The symbols move the units like this.
ve: seb->zam, zuz->goz, gog->rup, vun->gov, sil->ges, pez->muz, zal->nof, dad->pim, zub->lek, goz->tiv, ves->mor, tak->dat, gov->gep, kul->tes, div->gen, lis->tak, buf->fab, nit->vit, muz->kan, nof->vun, fud->nov, pim->fol, ber->bov, ges->fam, gub->fom, tes->fim, dit->nit, bov->ros, mak->gog, mos->sal, lek->tif, pir->nif, big->tur, tif->nus, gon->pom, gen->boz, tur->gub, fim->viz, fiv->bim, bim->tul, gep->dol, sim->nor, ler->faf, tem->dig, piz->ded, bef->dit, viz->pez, dat->raf, kov->puf, vik->das, nov->sil, mit->pir, das->sim, nor->fon, nif->rut, dig->ber, vit->seb, beg->bef, fip->bem, fom->fiv, boz->pef, raf->zuz, rut->tem, ded->mit, pef->fod, zam->zav, sal->kul, fol->big, fab->div, bes->ves, nus->fip, det->mak, som->zub, dol->som, bem->beg, tiv->det, mul->buf, rup->zal, fod->bes, mor->mos, faf->dad, fam->gor, ril->mul, pom->kov, kan->lis, ros->ler, tul->fud, zav->niv, gor->ril, fon->piz, niv->gon, puf->vik
ba: seb->sal, zuz->tur, gog->tul, vun->ges, sil->zam, pez->ros, zal->nov, dad->zub, zub->buf, goz->gub, ves->mit, tak->pim, gov->fam, kul->tem, div->das, lis->dad, buf->puf, nit->mor, muz->ler, nof->sil, fud->vit, pim->lek, ber->vun, ges->zav, gub->bem, tes->dig, dit->ves, bov->gov, mak->bim, mos->nif, lek->fab, pir->mak, big->nus, tif->div, gon->viz, gen->sim, tur->fip, fim->ber, fiv->bef, bim->dit, gep->gor, sim->dat, ler->dol, tem->zal, piz->goz, bef->bes, viz->bov, dat->fol, kov->muz, vik->lis, nov->seb, mit->det, das->tak, nor->raf, nif->gog, dig->nof, vit->mos, beg->fod, fip->boz, fom->beg, boz->nor, raf->big, rut->rup, ded->tiv, pef->fon, zam->kul, sal->rut, fol->tif, fab->vik, bes->ded, nus->gen, det->fiv, som->mul, dol->ril, bem->pef, tiv->fom, mul->kov, rup->fud, fod->piz, mor->pir, faf->som, fam->niv, ril->pom, pom->pez, kan->faf, ros->gep, tul->nit, zav->tes, gor->gon, fon->zuz, niv->fim, puf->kan
zi: seb->dig, zuz->beg, gog->seb, vun->gon, sil->fim, pez->som, zal->zav, dad->div, zub->das, goz->bef, ves->gog, tak->nus, gov->pom, kul->vun, div->raf, lis->tif, buf->tak, nit->rut, muz->zub, nof->niv, fud->kul, pim->gen, ber->gor, ges->viz, gub->bes, tes->gov, dit->nif, bov->ril, mak->vit, mos->zal, lek->sim, pir->fud, big->pef, tif->nor, gon->ler, gen->zuz, tur->fod, fim->gep, fiv->mor, bim->mos, gep->kov, sim->tur, ler->buf, tem->ges, piz->fiv, bef->pir, viz->dol, dat->fip, kov->dad, vik->fol, nov->tes, mit->tul, das->big, nor->gub, nif->nov, dig->fam, vit->tem, beg->mit, fip->piz, fom->ves, boz->goz, raf->bem, rut->sil, ded->bim, pef->tiv, zam->ber, sal->nof, fol->boz, fab->dat, bes->mak, nus->fon, det->nit, som->vik, dol->puf, bem->ded, tiv->dit, mul->lis, rup->zam, fod->det, mor->rup, faf->fab, fam->pez, ril->kan, pom->faf, kan->lek, ros->mul, tul->sal, zav->bov, gor->muz, fon->fom, niv->ros, puf->pim
ka: seb->nov, zuz->fon, gog->nif, vun->ber, sil->nof, pez->pom, zal->tem, dad->lis, zub->dad, goz->piz, ves->dit, tak->das, gov->bov, kul->zam, div->tif, lis->vik, buf->zub, nit->tul, muz->kov, nof->dig, fud->rup, pim->tak, ber->fim, ges->vun, gub->goz, tes->zav, dit->bim, bov->viz, mak->pir, mos->vit, lek->pim, pir->mor, big->raf, tif->fol, gon->gor, gen->nus, tur->zuz, fim->niv, fiv->det, bim->mak, gep->ros, sim->gen, ler->muz, tem->kul, piz->fod, bef->fiv, viz->gon, dat->sim, kov->mul, vik->fab, nov->zal, mit->ves, das->div, nor->boz, nif->mos, dig->tes, vit->fud, beg->fom, fip->tur, fom->tiv, boz->fip, raf->nor, rut->sal, ded->bes, pef->bem, zam->sil, sal->seb, fol->dat, fab->lek, bes->bef, nus->big, det->mit, som->faf, dol->ler, bem->gub, tiv->ded, mul->som, rup->rut, fod->beg, mor->nit, faf->kan, fam->gov, ril->dol, pom->ril, kan->puf, ros->pez, tul->gog, zav->ges, gor->gep, fon->pef, niv->fam, puf->buf

The rows follow the links: the fewer symbols apart two units are, the more alike their rows tend to be.

Name the unit of each row.
[ 25  11 -12   9 -21  20  20 -22   0   7 -27  -5  19  -9 -14 -30  26  21  12 -26  -5   6   9  -9  12  28  13 -12  19  18  11 -28 -10   9   0  16  12  -7  31   3 -18  -3  21 -31 -32 -11  13   9  16  28  15  22  10   1 -11  32]: bef
[  3   2  -4   3  -4  16  18   5   3 -23   0  21  12   0  -6  -4  -3 -10 -11   5  -6 -13  -4  -2  16  14  18 -39  -3  24  -8  -4  -1 -23  -6 -19  -1  21 -33 -10 -30 -42   5  54  33  22 -21  -9  21   7  32   2  -3 -11   6 -18]: nov
[  6  27  19   6   7  -3  20  -5   6   9  -8 -24  -9  13  10  14 -20 -15   5  11 -34 -15  33  39 -33 -12 -13  18   5  -8  -2  -8  49  23  -5  -3   8  -6   6  -9  27  -8  -8 -26  28  -2  14  11  -6  21  11  11  27  -4   3  20]: fon
[  1 -15 -13  -3 -16 -10  18   9  12 -10  -3 -31  11 -30 -41  32 -12   7   0   8  -5  -3 -18 -18   3  -2  -8  26  -3  -9   8  16  12   4  22  37 -30 -28  -2   7   2 -13   4 -58 -16  -1  -9  -4  21 -16  -4   9   0  14  26  -7]: gen
[ 16  -2  -4  11  13  23   6  13   6 -32 -10  12   2  -3  31  -4 -20 -13  -9  -1   9 -18  12  17 -14  18   1 -14   3  10  -1 -22  -9  -8 -16 -18   2  14 -10 -18  -1 -39   6  60  12   8   5 -29   8   9  35  12  -8 -16   7 -32]: rup
[ 10   1  -6   7   8  19  14   9   6 -27  -5  16   8  -3  12  -6 -14 -13 -13   3  -1 -19  12   6  -3  14  11 -32   3  18  -5 -15  -4 -15 -13 -17   0  18 -20 -18 -17 -43   6  65  23  16 -10 -21  14  13  41   4  -9 -19   8 -24]: sal
[-24  14   0 -21   3  -5 -26  21   6  11  19  18  -9  17   0  10  -1 -23  -3  13  36  -5  19   3   0 -14   3  -4 -17   5  16   4 -22   4   3  -4  34 -18 -16   6 -18  53 -16  52   1  28   5   2 -14 -20  -8 -19  -6  -9 -24   8]: niv
[ 14   0  -4   9  12  22  11  12   5 -32  -5  15   5   0  24  -4 -17 -13 -12   1   3 -18  13   9 -10  15   8 -22   2  12  -2 -22  -8 -13 -16 -18  -2  19 -15 -15 -10 -43   7  62  16  13  -3 -24   9  12  38   7  -6 -17   9 -28]: rut
[-15 -20 -19   8   2   4 -12   1  -5   4  -1  -6  -5 -19 -15  16  -5  21  -7   0  10   1  -9 -32  -9 -16 -20   1  22   2 -37  17   0 -39  19 -13 -31  -8  28  31   7 -20  11  32 -27  -9 -14  -9 -38  -1   5 -26 -30 -11   8 -22]: ril
[-28  -9 -26 -23   2   4 -47   6   1 -15  35  15  -3  15  -7  27  -9  -6  13  11  30  -6  -1   0  19  -7  -1   9  -5   5  -8  18 -26  -5   1  -2  20 -20 -13  14  -9  23 -17  39 -14  25  -5  -6  -9 -40  -9  -4 -37  11   0 -11]: viz
[-22 -24 -33 -10   1  10 -38   1  -2 -12  16   5   1  -2 -16  29  -9  11  10   7  25   1 -20  -9  17  -3 -17  11  12   3 -26  17 -22 -22   6  -5  -4 -13   7  21  -1  -6  -7  34 -30   9 -14 -18 -17 -34  -2  -6 -43   5   8 -28]: gep
[ 24  -3   1  12  18  24  -7  17   1 -33  -6  12  -1  -6  44  -9 -17 -11  -5  -5  18 -12  10  29 -19  12  -9   2   2  -4   6 -22 -15  -7 -17 -17   2  14   1 -21  11 -30   2  46   7   7  16 -32  12  -2  26  19  -1  -9   7 -42]: vit
[  3  16  -6  -4   0  10   7 -31  -3  -4   0  -8  13  35   4   1  -2   4  29  -2 -50 -10   9  41  16  22   6   1  13   6 -11  -6  24  33 -26  -1  28   6  -6 -14   3 -15 -14 -39  22  -2   5  20  15  13   5  31   5  18   4  36]: piz
[-23  -8   6   8   3 -11  -1  -6  -5  14   7  -1 -15 -17  -3  10   4  14 -15   3 -12   3  -1 -36 -15 -31   1 -10  11   2 -38  27  28 -36  20 -16 -36   1  15  30  14 -13   8  18   2 -13 -18  12 -43  16  -2 -34 -15 -16   2  -5]: muz
[ 24  19  -3   3 -26  14  23 -11   6   1  -7   1   7 -25  -5 -28  28  12   7 -24   4   3  33 -27   1   7  35 -10  10  29  27 -20  -1   7  10  22  10 -17  23   6 -14   4  19 -22 -24   2  17  18  17  26  16  24  16  -9  -5  32]: mit
[  0  19  24   3  -5  -4  -1  12  -6  36 -15  16   2   2 -13 -29  17 -11 -19   4  43  20 -16   6   4  -5 -29 -16 -12  -2  14  -8 -20 -25  16 -23  22  11  -5  -5 -24  41  -5  32   8  15  -3  -1   2  -4 -15 -29  22 -10 -31  -9]: zav
[-12 -17  22   3  23 -32 -16  -8 -16  27   3   5 -17  24  23 -10   3   7  -3   1 -24  20 -28   5  -1  -8  -6   3 -16 -32 -13  18   2  12 -24 -15 -11  32  -4  -5  23  27 -10 -26  16 -26   3  11 -24  -4 -43 -24  -4  12 -12   7]: zub
[-11 -22 -24 -14  -5 -11  21  11  17 -16   2 -23   4 -18 -45  33 -14   4  -1   6  -8 -11  -5 -36   3   6  22   6 -10  -6  13  11  -3  28   4  49 -24 -30 -14   5 -11   0   8 -40 -25  -4 -12  -3  10  -7   6   2 -12   8  21  14]: fol
[-20  -8  19   3   2 -27  -6 -13  -9  21  25   6 -22   1  12   2  10   5 -10   4 -29  11  -5 -29  -7 -33  12  -6  -5  -5 -30  30  32 -22   8 -15 -25  15  -2  19  19   0  -2   0  27 -15 -16  28 -36  12 -23 -30  -3  -4  -1  10]: som
[-10 -24   1   4  33 -27  -5   6  -1  17 -21  -6  -8  20   9  -7 -10   3  -8  -4  -8   7 -15  -4 -12  14  -1  -4 -15 -36   1  -8 -29  46 -36  12 -12  11   3  -8  12  38   3 -23 -24 -33  13 -12 -25   6 -21 -26 -14   4 -14  17]: fab
[  9  11  -9  -4  -1  10   5 -31  -5   0  -5  -6  15  35   1  -7   2  10  28  -6 -44  -6   2  40  25  30   6   1  16  12  -9  -8  14  33 -28  -3  26  10   1  -9  -1 -14 -10 -39  11  -5   4  17  16  11   6  29   4  20   3  32]: fod
[ -8 -21   6   3  33 -30  -7   0  -7  20 -15  -5 -10  25  18  -9  -9   5  -6  -3 -11  12 -22   4 -10  11  -8  -1 -17 -36   0  -4 -21  36 -36   3  -9  21   3 -10  13  38   0 -24 -15 -33  13  -8 -26   2 -28 -22 -10   6 -15  13]: vik

Each walk starts at a row. The symbols on each line, taken left to right, move it on to the next unit.
Answer with the unit's row; about right is enough.
[-13  21  15  -9   4  -6 -17  20   4  27   6  17  -8  10  -1  -9   6 -22 -14  10  46   8  14   3 -10 -15  -9 -12 -18   2  19  -5 -24  -3   8 -11  32  -9 -10   1 -24  56  -9  48   4  23   5   2 -13  -9  -9 -25  10 -14 -31   5]
zi zi ba ve -> [-20  -6  26   1   5 -29 -10 -12 -13  24  23   6 -24   8  15   1   9   8  -6   4 -32  13 -10 -23  -3 -30  14  -5  -6  -9 -23  32  29 -14   1 -20 -23  25  -6  15  21   8  -4  -8  31 -15 -13  27 -32   9 -30 -30  -1   0  -1  10]
ba zi ve ka ba -> [-15 -27 -24 -12  14 -17  21  11  17  -8 -10 -14  -2  -1 -25  18 -20   0  -9  -3  -7 -13   2 -31  -7  16  28  -9 -13 -14  11  -2 -20  45 -19  41 -20 -23  -9   3 -12  21  11 -23 -33 -19   2  -9  -7   7   7 -11 -21   0   6  24]
[  5   9  14   7 -17   3   5   0 -12  17  -8  22  17  -1 -23 -27  22  -4 -14   8  20  17 -38  -1  33   4 -14 -30  -8  13   3   1 -11 -42  16 -26   7  29 -23  -5 -36  -5  -3  27  28  15 -24   2  25  -9  -5 -17  19   3  -8 -20]
ve zi ba ve ka ba -> [-19 -27 -31  -6   2   8 -34   0  -2  -9  10   3  -1  -7 -16  24 -11  16   5   3  22   1 -20 -12  11  -5 -24  10  17   2 -30  17 -21 -28  10  -6  -9 -11  17  25   1  -9  -2  33 -32   4 -12 -20 -20 -30   0 -13 -43   5   6 -31]
ka zi ka ve ve ve zi -> [ 12  14  18  13  -2  -1  21  13   8  10 -21 -34   3 -18  -6  17 -20  -6  -4  10  -9  -2   8  24 -35 -15 -39  38   6 -22   1  -2  37   3  20   9 -20 -18  19  -1  31 -11   3 -48   2 -10  10  -7  -2   5   2   5  30  -1   9  -9]
[-18 -26 -26   1   2  10 -27   1  -4 -10   3   0   0 -11 -16  20  -8  19   3   4  22   3 -18 -18   3  -6 -24   6  20   1 -34  18 -12 -33  13  -7 -19 -12  23  28   4 -16   5  29 -33  -1 -12 -16 -27 -20   2 -17 -39   0   7 -31]
zi ve ba zi ve -> [ -9 -22 -20 -11 -11  -8  18   9  17 -16   3 -22   6 -23 -44  32 -10   4   3   5  -8  -7  -9 -33  11   4  11  13  -8  -5   9  16  -2  18  12  47 -28 -30 -12   8  -8  -4   5 -47 -22  -3 -12  -4  17 -12   0   6 -11  11  24   7]
ve ve zi ba ba ba -> [  5  20   0  -8   5   3   8 -25  -1  -1   1 -11   6  35   8   3  -8  -4  24   2 -50 -13  16  44  11  15   8   5  10  10  -9  -4  31  35 -24  -9  27   8  -7 -12   6 -12 -15 -31  28   0   7  20  10  15   6  25   8  15   2  34]
[  2  13  22   7 -12  -3   1   5 -10  30 -17  19  13   1 -19 -30  26  -7 -14   9  36  23 -35   4  21   0 -24 -22  -9   5   7  -7 -16 -38  18 -24  12  19 -10  -5 -29  19  -2  26  16  14 -13  -1  12  -7 -14 -26  24  -4 -21 -20]
zi zi zi ve zi ka ve ka -> [  3 -12  -5   4 -17  -7  21  13  10  -5  -6 -32   9 -29 -36  27 -11   5   1   9  -1   0 -18  -8  -2  -2 -19  33   4 -15   7  13  14   2  26  31 -28 -27   3   7  11 -15   6 -59 -15  -8  -8  -6  18 -17  -5  10  10  14  26 -13]
ka ka ba ba ve ka -> [  9  22  24  11   4  -3  24   6   8  11 -18 -32  -4  -6   4  12 -22 -12  -4  13 -19  -9  28  33 -41 -15 -29  30   6 -17   2  -6  44  16   9   0  -5 -13  19  -5  27  -8  -5 -34  15  -7  15   1  -5  15  10   3  31  -4   5   4]
[ 27  -4   0  14  12  24 -13  13  -2 -31  -3  10  -1  -7  51 -12 -15 -11  -1  -4  20 -10  10  34 -17  10 -11  14  -1  -4   6 -20 -16  -6 -11 -15   3  16   2 -25  17 -29  -1  39   5   7  15 -31  19  -8  19  26  -1  -7   8 -42]
ve ba ve zi ve -> [-28   9  -7 -24   5  -3 -31  14   7   3  29  18 -11  20   1  16  -7 -22   3  13  36  -3  18   0   3 -16   4  -4 -17   7  11  10 -20   4   1  -6  32 -20 -18   9 -18  46 -18  50  -2  32  -1   1  -9 -22  -9 -14 -16  -7 -17   8]
zi ka ve ve ve ba ve -> [-15 -27 -18  -8  22 -22  15  11  14   2 -16 -14  -5   3 -19  12 -20   2 -10  -1 -10  -9   1 -29 -14  17  21 -10 -13 -21   8  -9 -26  52 -27  36 -15 -14  -6   0  -7  28  10 -21 -37 -20   7 -10 -14   9  -1 -15 -19  -3  -4  26]
[-26 -16 -32 -21   3   7 -45   4   1 -16  31  11  -4  10  -7  30 -10   1  17   9  26  -7  -7  -4  21  -6  -4  11   1   4 -13  21 -28 -11   3  -2  14 -16  -7  14  -6  12 -14  37 -21  20 -10 -10 -12 -39  -5  -6 -39  11   3 -16]
ve ka ve ba ba ba -> [-22 -12   2   9   2  -6  -5  -4  -4   9   3  -1 -11 -20 -10  14   1  14 -14   2  -7   5   0 -38 -17 -27  -7  -9  16   2 -38  20  21 -38  20 -15 -36  -3  22  33  14 -15  13  24  -9 -11 -18   4 -46  14   5 -33 -22 -18   4 -11]
ve ba zi zi ka ve -> [  8  -1   8  11 -11  -6  20   9   7   4 -17 -33   5 -29 -22  20 -14   1  -3  10  -1   3 -10   9 -21 -10 -35  39   6 -20   4   9  25  -3  28  20 -24 -23  17   0  21 -16   6 -56  -6  -7   3  -7  10  -7  -2   9  22   8  21 -17]
[ 13  19  22  14   1  -3  23  10   6  10 -21 -36  -4 -11  -2  17 -20  -7  -3  10 -16  -7  16  31 -40 -14 -32  29   8 -20   2  -3  41  10  17   4 -12 -18  22  -5  32  -9   1 -41   8 -10  13   0  -2  13   6   4  32  -5   9  -8]
ve ka ve ka ve -> [ 21  16  -6   4 -23  19  23 -14   3   5 -15  -2  10 -19 -10 -30  29  15   6 -25   2   3  24 -23   1  16  26 -12  15  25  22 -25  -5   8  10  23   9 -14  28   6 -17   2  20 -22 -28  -3  15  12  15  29  16  23  16  -7  -8  30]
zi ka zi ka ve -> [  1   6  10   5 -15   4   7   1  -6   8  -6  24  18   1 -22 -22  19  -5 -10   8  10  14 -36  -3  35   9  -3 -33  -7  18  -2   4  -7 -42  13 -24   4  30 -28  -6 -35 -16  -2  31  35  18 -30   3  26  -6  -2 -12  14   2  -6 -18]
[ 18   6 -17   3  -7  15  12 -32  -7   3 -25  -6  27  16 -15 -22  15  20  26 -20 -24   4  -8  19  24  38   3  -5  23  14  -3 -22  -7  22 -14   5  21   7  21  -4  -9 -12   6 -41 -19 -15   8   9  20  15   9  28   2  16  -7  28]
ba ve ve zi ka ve -> [  4   1  -6   5   3  17  16   8   4 -26  -2  19   9  -1   5  -3  -8 -10 -11   6  -4 -18   3   2   4  14  18 -35  -3  23  -7 -10  -4 -18  -8 -20  -3  16 -30 -13 -24 -44   5  63  29  17 -18 -14  17  10  34   2  -5 -14   9 -20]
ve zi ba ve ka ba -> [-29   3 -15 -26   6  -2 -37  14   8  -5  33  19 -10  19   0  22  -4 -15   6  14  30  -8  11  -2   9 -14   6   0 -12   5   3  13 -22   2  -2  -3  29 -19 -19   9 -18  39 -18  47  -5  28   0   1 -10 -30  -7 -10 -24  -2  -9   3]
[ 23   8 -16   8 -16  20  17 -26  -3   5 -32  -7  21  -4 -19 -31  22  24  18 -26 -10   8   2   1  18  35   9 -10  23  15   8 -29 -10  15  -7  13  13  -1  31   0 -15  -6  18 -32 -31 -13  11   7  16  24  13  21   5   6  -7  30]
ve zi zi ka ka -> [  3   3   1   1  -8  12  15   2   2 -13   2  24  15   2 -11  -9   4  -7 -10   6  -5  -8 -13  -7  24  11  15 -39  -5  25  -9   1   0 -30   0 -21  -1  22 -36  -7 -35 -37   3  49  39  19 -27  -3  23   7  24  -4   3  -5   4 -18]
ve ve ve ka zi ka ba zi -> [-19  -9  25  -2   8 -30 -13 -11 -13  23  24   7 -23  14  18  -3   8   5  -4   5 -29  17 -17 -16   3 -29   7  -4 -14 -13 -23  29  24  -8  -2 -18 -18  27  -9   7  22  15  -9 -15  32 -18 -14  27 -29   3 -36 -26  -2   3  -3  10]
[ -9 -28  -9  -2  32 -25   6   7   5  11 -22 -10  -5  16   0   0 -17   3  -8  -4  -9   1  -9 -10 -13  18   6  -5 -17 -32   3 -11 -26  48 -33  19 -15   0   2  -6   4  38   6 -20 -32 -31  13 -17 -25   6 -13 -22 -15  -1 -11  21]
ve ve ve zi ba ka zi -> [ 24  14 -11   8 -16  16  24 -20   3   5 -23  -6  14 -14 -13 -29  27  17   7 -28   0   5  11 -14   7  22  20 -13  18  22  15 -25  -8   8   3  19   9 -11  30   7 -17  -1  20 -27 -32 -10  14  11  15  28  16  22  11  -3  -9  32]
ba ba ka ve ba -> [ 21  21   1   0 -29  17  18 -12   7  -3   2   5   2 -25   1 -26  31   8   6 -24   7   3  33 -26   1  -1  40  -4   6  28  30 -16   2   3  18  25  13 -17  17   4 -14   6  16 -18 -20   0  16  21  18  20  11  28  19 -10  -2  26]
